Below is a small trained network, with its code and all its weights. Each question gives an input and a class and asks what happens when units are switched off, that is, made to give their printed mean instead of their output.

import numpy as np


def w(rows, s, z=0):
    codes = np.array(rows[::2]) - 128.0
    scale = np.full(codes.shape[1], s)
    scale[-1] = z or s
    return codes * scale


def f(y):
    return np.maximum(y, 0)


def log_softmax(a):
    a = a - a.max(-1, keepdims=True)
    return a - np.log(np.exp(a).sum(-1, keepdims=True))


def net(x, mask):
    res = np.array(x, float).reshape(1, 2) / 4 @ E
    y = f(res @ A[0][:, :-1].T + A[0][:, -1])
    res = res + np.where(mask, y, B[0][:, -1]) @ B[0][:, :-1]
    return log_softmax(res[-1] @ U[:, :-1].T + U[:, -1])


A, B = {}, {}
E = w([
[176,228,49,81,215,163],'x0',
[222,175,176,192,136,249],'x1',
],0.011)
A[0] = w([
[193,163,178,220,133,182,48],'N0',
[171,94,140,169,106,175,53],'N1',
[110,116,141,185,65,128,4],'N2',
[65,122,125,83,165,18,26],'N3',
[89,38,146,224,104,151,133],'N4',
[111,78,97,62,150,32,54],'N5',
[172,52,49,142,145,93,25],'N6',
[104,57,195,175,132,72,194],'N7',
[170,167,91,67,232,129,129],'N8',
[150,187,106,118,138,89,195],'N9',
[148,90,76,127,109,48,20],'N10',
[50,102,137,62,163,99,8],'N11',
[111,91,119,254,18,86,123],'N12',
[148,152,160,170,127,191,31],'N13',
[104,187,150,160,226,109,47],'N14',
[92,203,54,169,146,138,49],'N15',
[206,108,99,114,98,140,67],'N16',
[118,94,158,137,123,142,19],'N17',
],0.0086,0.0032)
B[0] = w([
[140,1,234,173,166,42,230],'N0',
[108,68,163,171,228,91,175],'N1',
[87,174,160,33,168,48,170],'N2',
[182,65,213,134,179,166,231],'N3',
[99,202,89,45,62,150,226],'N4',
[247,66,170,131,188,80,230],'N5',
[136,52,196,80,162,132,148],'N6',
[87,156,65,116,86,238,235],'N7',
[52,201,35,103,133,107,255],'N8',
[88,106,69,148,99,115,195],'N9',
[159,65,216,113,178,51,178],'N10',
[152,39,183,144,167,47,193],'N11',
[57,206,56,65,110,215,238],'N12',
[185,66,218,81,182,82,189],'N13',
[69,152,83,116,149,139,171],'N14',
[55,157,132,32,157,212,185],'N15',
[102,119,211,132,124,70,149],'N16',
[70,163,64,124,194,117,148],'N17',
],0.0058,0.0093)
U = w([
[197,38,236,197,174,148,6],'0',
[1,189,46,115,92,232,128],'1',
[133,94,52,193,67,229,228],'2',
],0.0058,0.0023)

Each question gives the input, the list of numbers given to net, and the class t.
The units are the neurons (one row each of A and B). Each row of codes is followed by its name. A weight is (code - 128) times the scale printed after its matrix; where a second scale follows, it is the last column's (A, B and U).
mask holds one flag per neuron, in row order. A switched-off neuron (its flag False) gives its mean, the last column of its row in B, instead of its output. The means were averaged over made-up inputs and are rounded, as every weight is.
A unit's drop is (log p(t) with every unit on - log p(t) with that unit switched off) / (log p(t) with every unit on - log p(t) with every unit switched off).
The circuit of an input: a set's keep is (log p(t) with only the set's units on - log p(t) with every unit switched off) / (log p(t) with every unit on - log p(t) with every unit switched off). Starting from the 12 units with the biggest drops (on a tie, the unit counted first), units are removed one at a time, each time the one whose removal leaves the highest keep (on an exact tie, the one counted first), for as long as the keep stays at least 0.8.
units of the circuit, in order: the units of the circuit, biggest drop first
top k neurons: the k neurons with the biggest drops, biggest first
drop when u is switched off: that unit's drop, to one decimal
input [-2,-4], class 0: units of the circuit, in order -> N8; N5
input [6,-7], class 0: units of the circuit, in order -> N5; N3
input [6,8], class 0: units of the circuit, in order -> N0
input [-6,5], class 1: top 2 neurons -> N12; N4
input [-8,7], class 1: top 4 neurons -> N12; N4; N7; N5
input [7,-8], class 0: top 2 neurons -> N5; N3
input [-8,5], class 1: top 2 neurons -> N12; N4
input [6,7], class 0: top 3 neurons -> N0; N13; N12
input [-7,5], class 1: top 2 neurons -> N12; N4
input [2,-4], class 0: drop when N7 is switched off -> 0.1
